Each row has a class, written as a number after it.
[ 125  -89  -72 -199 -255  137  322   64  141  329  -41  174 -287 -255
  -72   72 -139 -209 -165  148 -729  -50  198  127 -114 -164  245  -32
  150  179  -47  186  241 -252  -87  197]
3
[ 332  251 -353  -14 -176  658    1  190 -195 -156 -305 -328  179 -119
 -253   61  -55  237   16   96  422 -449  260 -143   79  116   10  345
 -203 -335 -317  -21  204 -452  -24 -166]
7
[ -12 -223 -267   61   65  -90  107  497  285    3  328  -40 -279  -71
  210  -55  176  265   85   39  -79  167   25 -138   72   52  196   75
   74 -268  -58 -112  108    3  115  276]
2
[ 178  406 -321   20  -76  419   77  -80   68 -239 -188 -273  315  -56
 -172   16  -77  273  -11  327  170 -260  244   21  -41  330 -161  100
 -153 -180 -180  112   75 -336 -120 -241]
8
[ 302  -28 -144 -354   17   59  -13  359  -67  -78 -271   23  101 -261
   35   30 -150  505 -182 -163  113  293  -15  135  345 -627  -44  140
 -431   21  449  328  187   -2   41  517]
5
[ 132  427 -356   83  -83  193  208   20   95 -215 -113  -77  203  -86
 -175   32 -105  210  -99  223  232 -186  436   49 -175  297   27   65
   51 -243 -121   75   85 -447   62 -222]
5
[ 143  -72 -301 -187  254  126   79  549  216  -42  291   44 -209  -41
  379  -72  267  570  153   77 -187  -16  101 -211   67 -110  271  117
  219 -325   91   88   61 -126  123  258]
8
[ 329  355 -636 -176   58  287  184  275 -180 -488 -371 -199  175 -255
   34  217 -362  636  219   66  -37 -583  173 -232    6  195   26 -131
  228 -313 -274  155   21 -464  301  191]
3
[ -26  -39 -243 -350  175 -231    4   57  222   12   63  -10  -48 -263
  -10  110 -167  109 -184  129 -629 -140  310  -11   78  130  142  -89
  102   97  -19   85   88 -230 -181  107]
11
[  12  -21 -219 -307  116  -85   26   26  219  -45   31  -12 -116 -244
   15   60   42  102 -136  116 -329 -169  361   53  156  -49  241  -35
   80   18  -97  179   28 -234   81  110]
4
[ -71  -93 -268 -242  134   45 -149  -75  200 -141   32   18  -26 -221
  136   42   27   39 -205  -73 -288  -14  155  187  121 -109  187  152
  -36   -8  213  341  -11 -274  -58  -50]
3
[ 321  225 -404  270  -52  669   77 -170 -236 -121 -178  122  350   41
 -414   88  -51 -143   63  183  162 -118  487    2  -61  113  258  137
   88  -24 -211  171   33 -467  -83 -323]
2
[  46    2 -305 -266   61   37   79  -61  234 -137   82  -93  -58 -176
    8   17  -23   91 -125  164 -420  -38  263  211  145   37  255   80
   99   38    8  249  125 -148   49   57]
10
[ 346  -51  -85 -113  191   92  -30  727  237  -83  172   -7 -346 -253
  427   38  254  498  -49  -69 -108 -130 -236 -359  170  -83    2  145
  103 -391 -196   29  179 -244 -136   82]
11
[  69  395 -218    3  -85  108    4  139    5 -190  -31 -230  193  -81
 -340   -9  -99  153  -63  179  323  -97  206   -9  -80  402  102   23
 -198 -202 -138   42  -18 -322  -49 -218]
1
[  -5  467 -394  -51  -26  139  132   90   21 -281   88 -140  215   25
 -407  -49  -58  179   49  231  440  -76  373  -14 -153  372  104   85
 -118 -185 -152   -3   69 -198   78 -290]
10
[-307  158  132   15   50  857   38  -69 -228  195 -154    2  443  219
 -371  186   56  -96  372  394  702 -183 -392   89  -55  368  278  -74
 -130 -435 -151  221 -100 -239 -109 -278]
11
[ 341  -36 -400 -245   97  125    9  531  -32  -29 -235   39   -1 -287
   36   78  -63  237 -166   33 -313  115  228  -19  339 -504  194   75
  -44   95  287  370  141   11   79  502]
2
[ 295  380 -418   -4  -84  217   -6  197   10 -401  -35 -323  246 -127
 -175  -91  -99  402 -177  250  303 -131  337  -30    4  344   43  133
 -140 -271  -36  205   85 -472  -41 -198]
5
[ -57  -86 -136   35  169 -174    3  456  380  111  320  -25 -187  -82
  298  -18  177  408   20   87 -277  182  -28 -127  111   44   26  -37
   90 -165   32  185   63  -50   12  239]
8
[-125   49 -246 -145  150   96   96 -152  314 -207  -34  138   76 -200
  216  157   70  255 -198  129 -253   89  282  238  166 -183  149  194
  -49   -4  256  453 -170 -483   61   33]
3
[ 380  -50 -130 -185  -13   30   17  314  -53  118 -136   19   90  -90
  -75    7  -60  204 -319  -50 -120  208  410   64  240 -369   24   35
  -79   46  358  136  164 -169  -77  360]
11
[ 147  -31 -407 -382  317  -60  146  143  281    9   30  -78 -167 -178
   20  108   24  379   54  206 -554 -152  256   67  150  -53   25 -139
  295   31 -211  229  134 -164 -205  -65]
0
[  55 -274 -108 -138  275  -27 -129  440  198  205  206   94 -205 -168
  316   94  171  165  180   61 -277 -140 -131 -430  112  155  144    8
  148 -132 -129  -21   44   37   68   19]
11
[ 304 -113 -242 -266   71   55    6  492 -106  150 -122   17   92 -135
  -63   14 -169  190 -177   12 -150  259  429   29  240 -304  146  -31
 -159   47  302   87  205   55 -126  478]
1
[   6 -255 -228  -44  141  -47   19  551  181   18  231   77 -349 -157
  294   28  244  260  121   -1  -51   40 -140 -348  -10   64  264   39
   91 -265   -8  -20  -68  -89  129  167]
9
[  23  262 -438   73  143   22  121  245  -94 -274  130 -175  242   -4
 -213  117 -142  272   75   73  255 -150  411 -349 -125  440  170 -175
   25  -95  -18   71 -141 -212  -80 -218]
10
[ -77  -54 -196 -266   27 -409  -11  107  332 -121  183  -35  -96 -316
   56   90  -64   68 -213  -25 -507  111  178  139  121  161  271   11
   32  112   59  144   77  -96   46   23]
2
[ -38 -168 -106   -2    1   -2  -77  340  220   97  249    2 -239 -108
  227 -110  265  201   28   71 -123   10 -233 -272  120   13   29  142
   28 -257  -78   72   42  -38   62   45]
5
[ 223 -118 -150   31  -97  348   77  506  117  135   -2  231 -117  -82
  307  -50  249  127  -41   17 -146  -43  -37 -284  141  -74  134  244
  136 -319  -98  -26  119 -105  176  279]
3
[ 153  329 -129  -22  -73  238   41   55  -63 -193  -15 -194  189   -1
 -216   59 -196  221   69  211  207 -274  216   -8  -69  366   -1  -85
  -71 -148 -258   67  -13 -403 -117 -277]
5
[  11  -72 -136 -378  -37 -187   13   63  246  -32  -32   25 -196 -128
   59   13   13  122 -247   41 -279  -68  198  161  112   50  214  105
   10   16   49  269  107 -230   36  220]
11
[ 210  441 -470  -26   30   78  161  203   91 -411 -114 -207  164 -217
 -167  227   50  361   38   43  172 -225  370 -233  -67  324  163   94
   -7  -46 -194  -51 -223 -335  245 -449]
6
[   7  -15 -280 -264   45 -178  182  -43  293 -148   46  -64 -120 -268
   35   44  -28   54 -232   48 -352  -21  358  189   95   42  250    1
  -23   59   60  100   58 -136   -5  174]
7
[ 284 -179  115 -386   89  192 -200  324 -156  158  -59  175   54  -82
  -43  -10 -206  -11 -156  -91  -77  171  117   86  241 -378  120  -63
 -333  130  297   37  146   25 -252  489]
6
[ 498  -91  -46 -194  105  110   80  494 -195  189 -216   77  125   16
  -80  -59  -88  129 -335   55   58  139  342  -26  138 -356  111 -103
  -39   78  399  132  147  -14 -206  419]
5
[-422   48 -232 -158  -55 -140  157 -224  343   -1  210  154  -13 -153
   55   76 -125 -186 -143   84 -657  139   92  181  -24  148   99  157
  -77  240  121  250  157  -23  -83   35]
9
[-251 -163 -240 -414   26 -346  -48   75  208  -53  182  103 -130 -255
   88   14 -109 -105 -197  -34 -365   70  199  178   90  153  295 -104
  -14  -13   93  250   98  -78   87  210]
9
[  18  436 -252  190 -122  530   90  132  -69 -220 -191 -206  283 -116
 -296   67  -43  335    6  202  282 -176  183   17   54   29   31  243
 -121 -269 -208  113   52 -388 -128 -120]
7
[ 302 -102   42 -179   59  197  -36  338  -89  209 -195  134  220  -31
  -65   26 -204  130 -216  -54  -84  195  222  125  229 -381   58  -26
 -163  107  499  103  102    7 -168  414]
11
[ 253  -80  173   16  -14  245   22  507  165  319  101  122 -111   38
  341   17  129   69   70   65 -142   55 -124  -39   46   -6  -50    5
   23 -111  -93   40  127   33  -55   10]
5
[ 149 -125 -194   73   41  172   31  417  205   46  147   72 -279 -104
  279 -105  257  439  131  -16 -153  -25 -282 -307  203 -165   68  237
   82 -333  -92  155   28 -183  177  254]
1
[ 107  398 -441  107   53  329  107  153    2 -174  -24 -121  321    5
 -308   79  -90  134   36  194  253 -170  370  -77 -100  324   -1   -5
  -28 -117 -213   43   -1 -328  -51 -373]
0
[-206  495 -296  201 -308  337  166  -25  -73 -318  198  -11  132   99
 -330 -200 -159  184   60   25  225  -88  103   46   28  106   94  205
   28 -339 -134  401  197 -379   31  -63]
4
[ 166 -185 -162   49   91   62  -10  513  267   81  241  -19 -288 -185
  356  -10  238  382   96  -33 -163   13 -176 -408  145  -26   83  189
   36 -246  -16  -26   51  -59   62  123]
0
[ 151  375 -374   -1  -11  323   21  152    7 -163  -34 -157  244  -23
 -272  -45 -111  355   38  125  103 -246  259  -65   15  237   -1  182
  -91 -175 -201  129  122 -385  -81 -145]
9
[-162  -59 -241 -488  210 -307   27  100  205   19   60   31 -116 -300
  -91  167  -84   71  -83   95 -520   51  146  101   71   57  279 -163
    5  127   -8  151   -5  -66 -141   50]
1
[   9 -120 -416  238  -19   32  -45  512  455 -276  200 -103 -226 -177
  501  -38  295  472  -61  -83 -121  -38 -254 -305  141  202  -62  225
   80 -383 -166   52   14 -170  245  220]
3
[ -33 -167 -144   89  -92 -239  -54  391  240   44  240   88 -266 -142
  330   -8  177  268   13  -84 -194  108 -109 -350  169   36   75  100
   55 -196   52  112   57  -32  255  435]
2
[-118  -13 -222 -273   87 -155  147  -94  240  -96  -11   56 -112 -222
   41   25  -34   45 -216  135 -456   13  146  157   65  -69  193  -22
   77   47   91  276   35 -191  -42  194]
4
[ 132  421 -243   31 -114  401  139   -3   -1 -187  -40  -48  278   18
 -299 -102  -43  107  -17  273  145 -122  289  132   -3  189  151   85
  -22 -137 -134  291    6 -327   32 -254]
8
[   8 -119 -482 -281  137  -76   47  149  174 -166   64   52  -84 -250
   99  135   14  100  -80   27 -280  -11  302  -54   68   46  325   21
   74   25  156  217   92  -82   25  129]
2
[ 174  472 -194  214 -190  390  164   49   50 -161  -76 -170  236   35
 -295  -82  -95  193  -55  256  161 -147  286   51  -66  270   17  200
   -4 -161 -167  103   60 -405  -34 -254]
6
[  69  -75 -234 -363  -21  -86  106  -16  272  -90  -83   85 -109 -136
  113  -12  -82  175 -191   -2 -442  -72  202  227  211  -39  129   47
  101  -38   73  251   17 -287  133  253]
6
[ 258  -63 -240 -282  179  101   85  381   -1   35  -45   40   57  -52
  -55   33 -170  238 -115   17   43  131  345   52  200 -329  139  -72
 -118   38  465  130  171   15   24  464]
8
[ 293  -47 -190 -478   15   55 -145  489  -90   74 -128   80   77 -169
  -57  -59  -78  297 -201 -106 -105  181  309   23  308 -437   87  105
 -266  -13  294  121  124  -85   15  443]
6
[  37    5 -387 -242   26 -109   84    1  250 -100  175   89 -104 -290
  -74  -20 -135  157 -137  -60 -627   97  212  112   89 -138   10   10
   25  109   32  250  134 -257 -190  -73]
3
[ 287  -20 -141 -283  -66   88  -50  430  -57  180 -182    1   47 -157
   -8   74  -66  260 -178   37 -386   62  259   32  258 -466   90   91
   42  103  334  167  234  -33   82  534]
2
[  88  337 -373  282 -254  452  415  231 -125 -227  -73 -103   47   65
 -385  -56  -69  -75  -97  110  541 -247  106  -43 -140  276  287  103
  138 -433 -238  245  115 -502  172 -184]
11
[ 501 -252 -107  -67  355  174   98  637  208 -251  467  211 -292 -668
  601  -40 -103  585   74 -223 -899  -59 -274 -196  309 -714  312  -13
  403  -84  -49  -99  373   48  133  405]
5
[  11 -148  126  -35 -101  109  -68  493  243  187  181   18 -327 -128
  283  -18  294   46   63  179  -44  -31 -242 -150   71  106  114  120
   53 -293 -241  -23  186   72  -12   85]
2
[-253  -15  -65   29   -3 -273  -16 -320  -83  -81  -24  491  -39 -236
  -72  118 -383  -63 -128  -35 -467  234  291  244   84 -483  -51 -337
  365  221  272  466  220  -28 -131  428]
11
[ 196  -27 -427   78  205  334  -26  478  245  -47  186  -18 -154 -110
  353 -123  437  614  162  165 -232   53  -82 -263  143 -225  -27  390
  161 -340 -187  123  149 -160   56   32]
1
[  94  464 -165   50  -28  498  184    8   -6 -131 -151 -214  270  116
 -270   11  120   11  -75  321  342 -285  256  103  -54  228  -15  108
    8 -190 -286  175  -39 -379 -119 -488]
6
[  -1 -146 -187 -400  132 -218   22   54  228  -76   17   28  -20 -293
   19  167  -62  -61 -159   87 -406   41  204  150  102   99  274 -119
  -79  175   32   45  -42  -52  -31   50]
2
[ -19  464 -241  237 -206  217  319   40  -98 -207   23 -111  215  -14
 -374  -11 -299  -29    0  227  196 -102  249   -9 -249  384   85  -65
  -15 -106 -144  127   18 -312  -99 -328]
1
[ -36  398 -186  -12  -22  273   71  215  -44   23  -14 -198  277   18
 -290   64 -278   33   61  244  172 -225  327  -11 -130  401  107   60
 -207 -113 -183   10  110 -263  -54 -137]
11
[ 280 -124 -200   45    9  394   91  381  357  -48  250  -38 -392  -16
  411 -193  528  525  173  -14   97  -52 -229 -166  117 -177  100  352
  -16 -416 -171  180    2 -294  231   98]
6
[ 229  -82 -240  -39   31  -50    6  589  241 -123  102 -135 -225 -141
  390  -39  346  495 -112   51  -15   -1   97 -303  208   37  131  180
  131 -331   11   78   42  -96  192  234]
8
[ 261 -186 -188  -49  159 -183 -268  706  271   11  246    9 -340  -88
  362   56   63  392  152 -316 -110 -104 -261 -354  166  200 -126 -187
  132 -302 -108  115 -122 -279  167   -4]
6
[ 306  -30 -160 -177 -172   28   75  334 -108   20  -83  -19   54 -117
  -75  -97  -87  312 -268 -110  -47  287  242   16  280 -422   10  144
 -146  -59  380  207  253  -88    3  403]
8
[ 223  397 -583   74   58   63  218  237   11 -209  -93 -209  209 -117
 -274  168  -73  144  -18  136  143 -148  545 -227 -125  431   45 -103
   63  -73 -160   47    6 -216  -56 -389]
11
[ 302 -188 -137  -64  193    1  -90  577  279  -51   42  -19 -291 -249
  450   28  174  418   45    2 -205 -117 -179 -314  172  114  149  168
  120 -277  -98 -102   51  -54  114  235]
9
[ 295   -9 -291   15   44  271   63  392  -42   74 -170  136  167  -84
  -36   26  -32  180 -166  -27  -77  250  133   -4  242 -422   41  171
  -33   35  361  317  283   20  -51  352]
2
[  63  -91 -211 -330  -18 -138  258  107  147  -48   28  182 -149 -287
  -44  -41  -79 -110 -328   95 -496  -52  244   73  178  -84  270  -17
  122  -53 -144  159  194 -213 -145  231]
2
[ -55 -131   99 -152  126  -52 -129 -204   63   90  -94   16  225 -148
    1  103 -168 -186 -214  258 -397  -17   36  107   80  307  173 -322
   67  183  183  373 -114  -24 -311   19]
10
[-166  -19 -271 -215  -47 -351  140   -2  198 -144  118   30 -137 -231
  -67   17 -144  -34 -292   -1 -403   98  269  149   48   13  176  -75
  113   55   97  180  134 -116    0  135]
8
[ 668  -17  -74 -265   64  174   60  320   23  118 -357   -5   66  -50
   11  -36  -19  164 -328  108  -24  -43  360  173  190 -239   27  -35
   62  -17  207  118  160 -142   60  349]
10
[-317 -103 -347 -366  247   97  -77 -160  145 -118  143  235 -105 -156
   26  156  -16  103  274   45 -254 -128 -110  -54  157  -30  180 -133
  -39   64   20  507 -105  -76  -25   37]
3
[ 167 -148 -174  -23   80  108  -90  555  264  -53  180  -45 -313 -151
  390   -6  291  512  116   56 -174  -82  -92 -268  140  -61   69   83
  134 -262 -196   58   21 -170  119  206]
4
[ -13  -49 -250 -311  103  -85   63  102  257  -43  -33   29 -113 -258
   82  126  -43   76 -173   34 -477  -87  212   89   74   28  211   45
  103   29  -41  100   52 -215  -12   62]
6
[  97 -170 -157  -46  159  -58   24  589  249   17  316   55 -233 -204
  263   25   83  375   58   15 -151   65  -16 -358  102   58  165  -14
   24 -221  -11  -63   51  -43   12  261]
10
